(in the rows, 128 means zero)
Each row is followed by its class.
[134 142 118 126 136 110 134 122 140 113 122 201 147 107 164 133 124 152
  44 122 110 129 132 126 126 138 153 100 148 121 125 132 113  37  87 121
  89 137 118 113 156 125 110 142  61 119 142 122 137 117 147 131 156 109
 166 114 149 158 103 121 127 162 125 132 127 138] : Z942
[133 123 108 158 118 143 140  93 129 130 135 109   4 115 113 121 132 113
 197 161 110 142 149 139 106 125 147 122 126 162 114 127 148  33 177 121
 146 123 111 162 121 108 152 145 193 135 118 116 114 151 122 126  82 148
  61 140 163 128 146 138 116 119 126 116 191  94] : Z308
[125 108 126 120 144 120 161 116 120 104 132 193 152 117 148 128 108 139
  79 142 132 136 168 136 110 142 164 109 151 145 120 125 124   4 130 137
  91 130 108 143 130 128 151 119 146 140 127 136 127 129 142 122 118 113
 146 124 170 140 113 137 122 181 129 104 174  94] : Z14
[136 136 172 121 116 196 122 150 140 125 125 108 114 136 132 142 115 135
 136  92 143 138 141 148 167 138 169 109 172 174 131 136 105  29 150 134
 142 130 134 146 105 137 124 136 227 109 138 123 126 138 136 128  95 125
 127 150 131 124  87 130 105 136 136 113  92 114] : Z308
[128 128 136 119 123 141 134 118 126 113 129 145 126 121 164 124  96 154
  33 129 135 142 153 115 121 158 126 107 143 126 105 128 124   4 111 134
 178 134 132 116 131 131 113 139 141 158 137 137 133 122 150 142 142 132
 104 113 124 151  69 146 135 187 117 105 112 112] : Z507
[116 115 110 129 121 131 115 136 102 122 124 215 139 118 147 143 172 139
  92 124 130 137 139 127 118 129 185 119 142 129 136 131 122   4  98 136
  73 119 125 139 155 119 160 131  90 142 141 145 149 135 125 143 109 120
 208 119 123 134 125 132 130 171 152 136 176 122] : Z14
[134 121 131 116  66 150 133 128 130 116 138 168 138 114 148 117 116 148
  68 140 131 139 145 116 119 130 140 112 150 164 116 117 121   4 155 154
 134 134 129 126 125 106 121 139 151 133 121 141 141 128 139 136 120 123
 155 126 137 135  83 131  25 190 127 109 156  86] : Z507
[127 102 157 108 116 145 147 138 124  59 139 134 131 109 145 123 136 161
  64 136 137 140 157 125 125 143 119  75 177 137 107 127 119   4 147 135
 164 138 130 126 116 131 106 135 172 142 137 153 134 106 150 134 129 149
  81 114 168 124  69 127 115 170 122 103 135 116] : Z942
[139 128 108 129 128 130 116 129 135 134  94 219 128 128 154 147 142 144
 103 120 127 161 124 143 121 142 182 124 143 130 145 117 133  23  88 138
  35 118 116 139 157 124 138 131  96 124 134 123 144 134 122 122 121  97
 179 115 132 130 136 126 130 163 138 138 168 120] : Z942
[122 119  85 149 129  94 122 103 114 116 151 208 144 112 122 109 153 113
 154 188 100 124 138 117 101 126 140 149 107 113 110 118 140  87  98 135
 122 128 138 111 169 101 135 126  79 147 129 123 126 117 119 152 108 126
 131 118 149 137 163 143 140 153 114 162 178 135] : Z337
[119 153 156 101 128 118 144 155 131 147 171  70 120 167 105 100 144 120
 193 136 125 114 156 127 140 121  83 139  85 134 114 131 123 233 154 116
 182 140 126 102 103 142 117 111 159 107 130 118 107 122 126 133 148 162
  66 142 121 114 142 121 111  90 108 147 114 129] : Z308
[130 137 140 108 134 106 119 131 116 134 144 151 144 120 150 128 106 129
  35 144 139 134 158 115 140 139 118 102 139 132  99 128 116   4 115 143
 160 129 125 111 135 145 104 135 111 133 136 137 127 106 152 131 142 138
 100 109 133 126  80 154 107 175 117 105 101 114] : Z942
[139  93  82 129  93 130 136 105 103 135 143 178 125  95 132 113 133 112
 146 169 115 109 166 109  89 120 137 126 131 133  70 117 124   5 141 131
 135 102 147 123 159 115 141 144 169 149 133 133 135 124 123 143  76 140
 132 120 151 127 152 127 123 143 116 127 205  97] : Z337
[123 126  96 136 134 104 124 112 128 143 122 190 140 120 114 122 140 111
 164 147 112 124 101 116 101 116 145 161 123 103 135 128 130 160  98 128
  81 118 118 123 157 100 143 116  49 125 130 112 130 122 112 131 102 122
 178 127 132 135 181 136 148 117 144  99 169 148] : Z337
